Below is a small trained network, with its code and all its weights. Each question gives an input and a class and asks what happens when units are switched off, that is, made to give their printed mean instead of their output.

import numpy as np


def w(rows, s, z=0):
    codes = np.array(rows[::2]) - 128.0
    scale = np.full(codes.shape[1], s)
    scale[-1] = z or s
    return codes * scale


def norm(h):
    return h / np.sqrt((h * h).mean(-1, keepdims=True) + 1e-5)


def f(y):
    return np.maximum(y, 0)


def log_softmax(a):
    a = a - a.max(-1, keepdims=True)
    return a - np.log(np.exp(a).sum(-1, keepdims=True))


def net(x, mask):
    res = np.array(x, float).reshape(1, 8) / 4 @ E
    u = 0
    for l in range(4):
        y = f(norm(res) @ A[l][:, :-1].T + A[l][:, -1])
        res = res + np.where(mask[u : u + 12], y, B[l][:, -1]) @ B[l][:, :-1]
        u += 12
    return log_softmax(norm(res)[-1] @ U[:, :-1].T + U[:, -1])


A, B = {}, {}
E = w([
[119,188,127,134,169,175,133,119,99,102,207,52],'x0',
[126,129,129,130,128,132,126,131,130,124,127,128],'x1',
[85,106,120,176,215,113,60,186,109,162,91,100],'x2',
[68,74,155,120,110,159,96,47,89,107,105,108],'x3',
[185,9,180,197,97,224,83,179,155,166,230,149],'x4',
[16,168,122,130,145,146,131,97,242,185,171,169],'x5',
[113,94,116,6,185,161,115,174,101,97,154,185],'x6',
[43,21,72,117,72,2,201,182,134,104,217,48],'x7',
],0.0091)
A[0] = w([
[111,92,134,23,184,170,146,194,98,107,143,189,27],'0.n0',
[194,177,68,154,134,101,169,221,165,159,138,163,37],'0.n1',
[135,148,148,254,85,105,154,117,157,121,81,66,22],'0.n2',
[100,62,131,121,91,150,100,44,114,156,91,110,85],'0.n3',
[125,174,117,161,150,172,137,134,116,91,179,71,37],'0.n4',
[147,76,93,124,69,88,99,149,183,154,31,182,14],'0.n5',
[69,105,145,183,208,118,41,210,106,168,75,67,25],'0.n6',
[165,165,161,141,151,177,87,97,140,127,74,151,144],'0.n7',
[86,75,146,122,127,153,104,42,78,141,122,101,35],'0.n8',
[159,130,136,224,116,124,159,98,184,146,79,72,40],'0.n9',
[176,118,151,133,100,116,129,157,44,108,107,114,2],'0.n10',
[174,149,183,75,53,134,172,80,132,137,163,130,16],'0.n11',
],0.0093,0.011)
B[0] = w([
[141,156,155,96,69,61,4,19,81,193,180,130,183],'0.n0',
[123,231,231,156,102,84,101,222,121,49,173,166,157],'0.n1',
[144,115,118,23,82,91,5,74,77,187,179,154,169],'0.n2',
[85,200,190,137,136,114,109,224,125,45,151,162,168],'0.n3',
[138,146,175,90,196,123,144,87,79,127,178,100,143],'0.n4',
[122,91,243,101,225,99,246,76,78,157,143,184,149],'0.n5',
[160,116,12,215,223,108,163,97,114,89,171,254,174],'0.n6',
[53,95,63,141,66,112,199,223,64,178,138,95,254],'0.n7',
[99,203,191,151,116,104,105,200,134,42,140,151,144],'0.n8',
[122,138,136,21,106,110,31,92,90,175,186,161,161],'0.n9',
[213,96,80,126,150,78,101,139,90,35,91,113,138],'0.n10',
[132,109,15,183,190,124,170,81,112,95,147,192,148],'0.n11',
],0.0086,0.0068)
A[1] = w([
[174,63,126,187,97,198,102,148,167,123,150,138,1],'1.n0',
[174,167,147,135,146,215,96,105,142,146,51,141,13],'1.n1',
[154,154,119,131,157,163,87,111,129,140,103,148,95],'1.n2',
[126,130,180,130,135,123,87,124,142,61,118,129,84],'1.n3',
[143,149,124,99,37,169,195,84,150,62,155,153,66],'1.n4',
[63,144,157,125,158,159,137,114,247,186,115,118,35],'1.n5',
[134,150,166,120,187,161,130,109,135,125,155,39,35],'1.n6',
[85,150,132,121,160,142,122,128,163,189,149,119,77],'1.n7',
[171,174,176,149,146,208,113,101,134,166,51,140,31],'1.n8',
[180,137,118,102,67,152,180,78,149,103,146,164,55],'1.n9',
[154,149,162,179,70,126,142,72,149,136,127,105,53],'1.n10',
[174,98,139,118,168,137,130,141,85,129,96,64,106],'1.n11',
],0.012,0.0078)
B[1] = w([
[119,146,171,79,218,127,128,84,211,166,35,67,202],'1.n0',
[61,74,43,85,60,135,185,225,117,155,121,77,144],'1.n1',
[108,73,78,130,91,94,151,134,147,145,165,98,158],'1.n2',
[115,166,145,152,116,163,155,141,139,118,127,146,145],'1.n3',
[102,95,78,220,231,117,71,183,105,161,102,150,252],'1.n4',
[254,90,81,155,23,148,140,74,148,6,104,178,192],'1.n5',
[148,172,155,140,153,144,232,109,99,108,179,140,151],'1.n6',
[201,102,111,136,73,144,133,92,91,75,131,156,201],'1.n7',
[40,82,69,77,50,104,181,208,97,150,158,91,158],'1.n8',
[105,112,80,193,228,90,80,136,121,169,117,154,201],'1.n9',
[121,112,139,84,158,113,49,106,116,143,137,146,161],'1.n10',
[156,127,77,141,70,158,156,75,167,82,142,187,194],'1.n11',
],0.0095,0.0046)
A[2] = w([
[44,88,161,133,123,182,87,78,94,49,95,104,88],'2.n0',
[137,150,129,125,129,144,110,121,135,132,124,126,53],'2.n1',
[138,149,146,130,120,110,115,131,150,135,123,110,14],'2.n2',
[152,132,133,111,72,121,33,64,112,202,132,99,71],'2.n3',
[240,84,141,123,115,121,111,146,69,76,57,39,11],'2.n4',
[137,141,151,122,155,118,158,87,130,131,105,116,92],'2.n5',
[136,196,139,124,108,227,110,149,100,191,68,159,78],'2.n6',
[131,47,210,115,100,82,157,142,158,180,23,194,55],'2.n7',
[89,50,128,130,86,68,164,147,168,114,156,20,2],'2.n8',
[182,122,118,126,100,135,122,106,144,86,99,109,50],'2.n9',
[178,54,228,143,133,201,85,156,181,181,174,101,54],'2.n10',
[151,177,107,147,162,214,134,107,106,133,190,2,44],'2.n11',
],0.0097,0.0074)
B[2] = w([
[143,169,210,183,134,133,85,217,174,137,121,126,211],'2.n0',
[107,116,130,132,128,112,129,140,145,132,143,125,128],'2.n1',
[146,126,141,132,153,121,127,118,136,130,143,136,128],'2.n2',
[91,137,139,115,113,2,112,96,129,101,193,100,237],'2.n3',
[199,116,118,149,44,192,100,64,197,80,118,176,206],'2.n4',
[134,133,144,128,135,100,145,133,141,136,121,113,137],'2.n5',
[56,68,117,143,67,95,141,166,137,133,167,83,255],'2.n6',
[109,166,170,111,164,181,219,41,68,72,237,115,255],'2.n7',
[68,138,88,130,51,202,181,188,89,220,114,143,214],'2.n8',
[149,150,145,145,133,127,165,129,101,101,106,110,150],'2.n9',
[155,153,142,108,172,94,153,83,200,198,14,56,252],'2.n10',
[110,111,191,81,145,111,209,64,101,105,165,198,201],'2.n11',
],0.01,0.0035)
A[3] = w([
[106,146,167,140,121,127,129,165,147,105,101,127,57],'3.n0',
[132,138,129,126,133,134,123,140,136,124,115,114,61],'3.n1',
[83,145,105,137,106,143,103,97,224,110,164,164,86],'3.n2',
[120,173,115,99,125,118,133,123,145,110,86,103,67],'3.n3',
[196,185,143,95,119,102,145,194,167,141,159,127,39],'3.n4',
[106,78,98,134,117,103,153,154,137,114,139,107,36],'3.n5',
[124,142,118,113,143,121,130,111,157,112,58,86,60],'3.n6',
[127,107,121,8,150,157,66,152,136,111,138,142,2],'3.n7',
[125,165,111,122,156,155,143,111,127,107,179,78,54],'3.n8',
[135,149,144,108,144,122,116,143,143,119,124,113,97],'3.n9',
[111,189,111,79,127,97,146,113,129,109,39,78,49],'3.n10',
[102,171,111,115,152,105,145,93,136,108,58,113,79],'3.n11',
],0.015,0.0067)
B[3] = w([
[135,165,202,125,137,153,158,156,108,95,131,107,161],'3.n0',
[137,140,139,132,140,127,137,131,119,129,118,117,130],'3.n1',
[239,137,110,103,137,125,98,140,39,58,70,69,255],'3.n2',
[143,85,189,157,126,154,119,110,159,153,138,80,180],'3.n3',
[26,173,188,161,122,193,62,146,147,71,43,111,202],'3.n4',
[110,191,81,103,127,254,128,143,93,163,72,155,231],'3.n5',
[113,112,164,150,154,171,151,122,157,154,125,90,170],'3.n6',
[122,200,125,162,30,24,46,47,103,228,159,73,191],'3.n7',
[140,93,195,96,127,76,175,90,105,130,104,211,189],'3.n8',
[107,151,140,155,104,90,149,122,138,99,95,116,144],'3.n9',
[166,62,208,124,148,203,119,112,225,179,144,80,253],'3.n10',
[182,63,181,168,191,184,97,131,186,184,148,107,244],'3.n11',
],0.0095,0.0039)
U = w([
[57,87,44,92,43,155,183,205,110,185,135,84,113],'0',
[137,160,154,115,73,76,19,48,106,212,170,107,113],'1',
[170,77,179,106,188,162,142,93,248,177,94,69,115],'2',
[236,106,86,141,71,163,113,94,127,11,82,153,103],'3',
[114,136,142,135,139,129,131,125,133,117,138,140,252],'4',
[114,109,81,193,230,110,106,140,118,144,134,183,97],'5',
[105,133,189,97,153,137,204,74,100,109,183,187,106],'6',
[84,182,203,171,115,141,77,193,152,80,118,141,103],'7',
],0.012,0.017)

Each question gives the input, the list of numbers given to net, and the class t.
The units are the neurons (one row each of A and B). Each row of codes is followed by its name. A weight is (code - 128) times the scale printed after its matrix; where a second scale follows, it is the last column's (A, B and U).
mask holds one flag per neuron, layer by layer. A switched-off neuron (its flag False) gives its mean, the last column of its row in B, instead of its output. The means were averaged over made-up inputs and are rounded, as every weight is.
A unit's drop is (log p(t) with every unit on - log p(t) with that unit switched off) / (log p(t) with every unit on - log p(t) with every unit switched off).
The circuit of an input: a set's keep is (log p(t) with only the set's units on - log p(t) with every unit switched off) / (log p(t) with every unit on - log p(t) with every unit switched off). Starting from the 12 units with the biggest drops (on a tie, the unit counted first), units are removed one at a time, each time the one whose removal leaves the highest keep (on an exact tie, the one counted first), for as long as the keep stays at least 0.8.
units of the circuit, in order: the units of the circuit, biggest drop first
top k neurons: the k neurons with the biggest drops, biggest first
k most important neurons of layer l: the k neurons of layer l with the biggest drops, biggest first
input [2,3,-8,-8,6,0,-8,-7], class 1: top 3 neurons -> [0.n9; 1.n10; 0.n2]
input [-3,1,-5,-7,8,8,1,3], class 2: most important neuron of layer 1 -> [1.n0]
input [0,3,-2,7,6,7,4,4], class 3: units of the circuit, in order -> [3.n2; 0.n7]
input [8,-2,6,2,2,6,3,7], class 6: units of the circuit, in order -> [0.n7; 3.n8; 1.n6]
input [7,2,5,8,2,-4,-3,4], class 7: 2 most important neurons of layer 2 -> [2.n0; 2.n7]
input [-1,-5,0,8,6,-7,3,-7], class 7: 2 most important neurons of layer 2 -> [2.n0; 2.n8]
input [6,-3,5,4,-3,7,6,-5], class 3: units of the circuit, in order -> [1.n5; 3.n2]
input [-3,0,-7,8,6,-6,8,7], class 1: top 2 neurons -> [0.n7; 0.n0]
input [-1,3,-5,8,7,0,5,-3], class 7: units of the circuit, in order -> [0.n3; 2.n0]
input [-7,5,-5,0,-1,-6,1,5], class 6: units of the circuit, in order -> [0.n5; 2.n7]
input [-7,5,-4,7,-7,-6,-1,-6], class 2: 2 most important neurons of layer 2 -> [2.n8; 2.n11]
input [-5,-4,-4,-3,-5,-2,3,4], class 2: top 2 neurons -> [0.n7; 3.n11]
input [8,1,4,-6,7,3,3,4], class 6: units of the circuit, in order -> [2.n11; 0.n4; 3.n8]
input [7,3,-8,-3,5,-5,1,0], class 5: units of the circuit, in order -> [1.n4; 1.n9]
input [7,0,5,-5,4,0,8,-5], class 1: units of the circuit, in order -> [3.n7]
input [1,1,6,1,-7,-2,8,6], class 1: top 2 neurons -> [3.n7; 0.n7]
input [-5,1,-8,-2,-8,3,5,5], class 2: units of the circuit, in order -> [3.n10; 3.n11]
input [-3,4,5,3,2,-1,7,6], class 1: top 3 neurons -> [0.n0; 0.n7; 3.n7]
input [-5,5,-5,-2,-6,-1,-5,3], class 2: top 2 neurons -> [3.n11; 0.n0]
input [8,-1,-2,8,-8,1,-7,-4], class 2: units of the circuit, in order -> [3.n10]
input [6,2,-6,5,7,8,-4,-7], class 3: top 2 neurons -> [1.n5; 3.n2]
input [-8,1,6,-1,-4,-2,-2,-1], class 6: units of the circuit, in order -> [0.n5; 2.n7]
input [2,0,4,-2,-6,-8,-2,7], class 3: 3 most important neurons of layer 2 -> [2.n4; 2.n6; 2.n10]
input [-4,7,-6,8,3,6,-1,7], class 7: top 2 neurons -> [0.n3; 0.n7]
input [-4,-1,3,-5,-7,8,2,-7], class 3: 3 most important neurons of layer 1 -> [1.n5; 1.n7; 1.n0]
input [4,7,-3,0,-5,-8,7,4], class 3: top 3 neurons -> [2.n4; 1.n11; 0.n10]
input [5,-2,3,0,-8,-7,0,5], class 2: top 2 neurons -> [3.n10; 0.n7]
input [6,-1,-5,-6,0,-5,8,-6], class 1: top 2 neurons -> [0.n0; 3.n7]
input [2,-2,-6,-7,8,-6,-2,-3], class 2: top 2 neurons -> [1.n0; 2.n10]
input [-4,-1,-7,8,7,-2,4,-5], class 7: top 3 neurons -> [0.n3; 2.n0; 0.n8]
